Below is a small trained network, with its code and all its weights. Each question gives an input and a class and asks what happens when units are switched off, that is, made to give their printed mean instead of their output.

import numpy as np


def w(rows, s, z=0):
    codes = np.array(rows[::2]) - 128.0
    scale = np.full(codes.shape[1], s)
    scale[-1] = z or s
    return codes * scale


def norm(h):
    return h / np.sqrt((h * h).mean(-1, keepdims=True) + 1e-5)


def f(y):
    return np.maximum(y, 0)


def log_softmax(a):
    a = a - a.max(-1, keepdims=True)
    return a - np.log(np.exp(a).sum(-1, keepdims=True))


def net(x, mask):
    res = np.array(x, float).reshape(1, 3) / 4 @ E
    u = 0
    for l in range(2):
        y = f(norm(res) @ A[l][:, :-1].T + A[l][:, -1])
        res = res + np.where(mask[u : u + 10], y, B[l][:, -1]) @ B[l][:, :-1]
        u += 10
    return log_softmax(norm(res)[-1] @ U[:, :-1].T + U[:, -1])


A, B = {}, {}
E = w([
[72,225,96,128,168,175,81,68,61,187,41,145],'x0',
[188,69,146,187,74,189,32,207,73,133,116,167],'x1',
[175,70,98,39,146,36,151,105,2,178,110,97],'x2',
],0.0092)
A[0] = w([
[156,155,215,92,83,94,141,166,237,136,146,146,101],'L0N0',
[147,94,63,186,104,190,39,139,151,68,62,86,111],'L0N1',
[101,216,255,96,127,183,159,157,93,181,213,194,93],'L0N2',
[158,73,174,90,133,85,171,146,91,138,186,134,76],'L0N3',
[97,151,132,124,159,186,161,116,150,101,191,103,147],'L0N4',
[116,254,172,31,116,132,120,99,103,133,100,128,66],'L0N5',
[180,153,217,48,108,82,38,225,192,154,161,91,1],'L0N6',
[104,99,179,192,128,203,161,156,113,126,222,211,56],'L0N7',
[146,87,39,76,128,126,158,98,214,49,105,49,109],'L0N8',
[181,77,62,94,105,186,86,137,76,73,114,81,108],'L0N9',
],0.0058,0.0031)
B[0] = w([
[96,107,58,157,156,205,156,44,109,143,81,191,240],'L0N0',
[81,143,150,95,151,87,154,110,126,182,149,189,247],'L0N1',
[149,110,102,116,125,101,139,97,143,146,74,174,177],'L0N2',
[98,148,45,168,130,174,81,106,143,126,75,113,253],'L0N3',
[150,132,138,105,132,53,99,135,126,153,95,89,223],'L0N4',
[81,102,50,194,120,137,144,123,94,149,150,131,250],'L0N5',
[84,86,110,153,149,144,142,125,103,117,131,145,185],'L0N6',
[198,152,123,144,116,46,79,162,99,122,86,1,225],'L0N7',
[115,144,208,172,109,81,126,192,81,175,201,143,241],'L0N8',
[112,171,186,150,161,69,158,130,103,159,158,126,223],'L0N9',
],0.01,0.0039)
A[1] = w([
[171,3,93,136,66,188,190,136,195,54,212,113,64],'L1N0',
[196,62,206,111,69,183,69,208,92,131,165,207,4],'L1N1',
[141,11,108,123,126,53,214,134,166,91,177,133,64],'L1N2',
[221,34,113,28,120,84,172,125,82,92,133,96,33],'L1N3',
[151,124,201,74,134,47,144,122,133,173,112,171,170],'L1N4',
[117,118,135,43,111,120,116,139,91,138,116,149,100],'L1N5',
[145,185,148,125,99,184,97,127,245,72,85,100,4],'L1N6',
[102,92,63,158,94,69,155,130,136,171,147,148,213],'L1N7',
[88,170,125,14,158,103,238,87,210,82,196,109,49],'L1N8',
[121,106,131,157,93,100,133,158,249,124,156,189,107],'L1N9',
],0.012,0.0024)
B[1] = w([
[111,142,87,139,153,193,90,115,110,130,87,187,178],'L1N0',
[116,148,215,150,97,71,208,104,135,171,160,132,179],'L1N1',
[72,165,80,149,147,147,153,72,110,162,96,159,213],'L1N2',
[138,141,100,75,133,134,68,160,141,105,134,68,186],'L1N3',
[151,94,128,131,145,131,156,118,131,87,126,118,178],'L1N4',
[80,164,95,138,78,170,113,147,249,108,165,117,155],'L1N5',
[167,57,65,37,121,121,131,148,89,96,172,66,160],'L1N6',
[168,104,165,118,128,143,124,149,155,87,131,141,251],'L1N7',
[154,119,223,176,68,109,125,165,103,175,149,154,185],'L1N8',
[131,143,100,71,142,105,98,141,130,111,130,61,180],'L1N9',
],0.015,0.014)
U = w([
[135,155,253,177,84,70,178,131,131,195,153,138,237],'0',
[58,177,19,158,163,233,95,70,90,173,58,206,134],'1',
[160,130,64,21,116,114,57,171,158,102,146,4,108],'2',
[196,71,156,157,195,145,142,133,188,30,92,163,1],'3',
],0.012,0.0017)

Each question gives the input, the list of numbers given to net, and the class t.
The units are the neurons (one row each of A and B). Each row of codes is followed by its name. A weight is (code - 128) times the scale printed after its matrix; where a second scale follows, it is the last column's (A, B and U).
mask holds one flag per neuron, layer by layer. A switched-off neuron (its flag False) gives its mean, the last column of its row in B, instead of its output. The means were averaged over made-up inputs and are rounded, as every weight is.
A unit's drop is (log p(t) with every unit on - log p(t) with that unit switched off) / (log p(t) with every unit on - log p(t) with every unit switched off).
The circuit of an input: a set's keep is (log p(t) with only the set's units on - log p(t) with every unit switched off) / (log p(t) with every unit on - log p(t) with every unit switched off). Starting from the 12 units with the biggest drops (on a tie, the unit counted first), units are removed one at a time, each time the one whose removal leaves the highest keep (on an exact tie, the one counted first), for as long as the keep stays at least 0.8.
units of the circuit, in order: the units of the circuit, biggest drop first
top k neurons: the k neurons with the biggest drops, biggest first
top k neurons in layer l: the k neurons of layer l with the biggest drops, biggest first
drop of u: that unit's drop, to one decimal
input [4,-2,5], class 2: units of the circuit, in order : (L1N2)
input [7,2,-8], class 2: top 3 neurons in layer 1 : (L1N6, L1N2, L1N0)
input [5,-5,6], class 2: top 2 neurons : (L1N2, L1N1)
input [4,-7,-8], class 2: top 2 neurons in layer 0 : (L0N1, L0N9)
input [-8,7,-3], class 1: top 4 neurons in layer 0 : (L0N8, L0N0, L0N6, L0N4)
input [5,8,-8], class 0: top 4 neurons : (L1N1, L0N1, L0N3, L1N3)
input [8,8,6], class 0: top 2 neurons in layer 0 : (L0N3, L0N0)
input [0,3,-2], class 3: top 4 neurons : (L0N1, L0N8, L1N4, L0N7)
input [-3,1,3], class 3: top 3 neurons : (L1N7, L0N3, L0N9)
input [-8,-6,-7], class 1: top 2 neurons in layer 1 : (L1N0, L1N2)
input [-8,-6,3], class 1: top 2 neurons : (L1N2, L1N0)
input [2,-4,-5], class 2: top 2 neurons in layer 1 : (L1N6, L1N1)
input [1,4,-1], class 0: top 2 neurons : (L0N3, L0N0)
input [-4,-8,7], class 0: units of the circuit, in order : (L1N8)
input [-5,4,4], class 1: top 2 neurons : (L0N8, L1N2)
input [-6,-4,6], class 1: top 2 neurons : (L1N2, L0N7)
input [-3,-2,-4], class 2: top 4 neurons : (L1N9, L0N5, L0N9, L0N1)
input [-2,-8,4], class 0: drop of L1N8 : 0.8
input [-2,7,2], class 0: drop of L1N8 : 0.0
input [4,3,5], class 2: drop of L0N3 : 1.3
input [-7,-3,-5], class 1: top neuron in layer 1 : (L1N0)
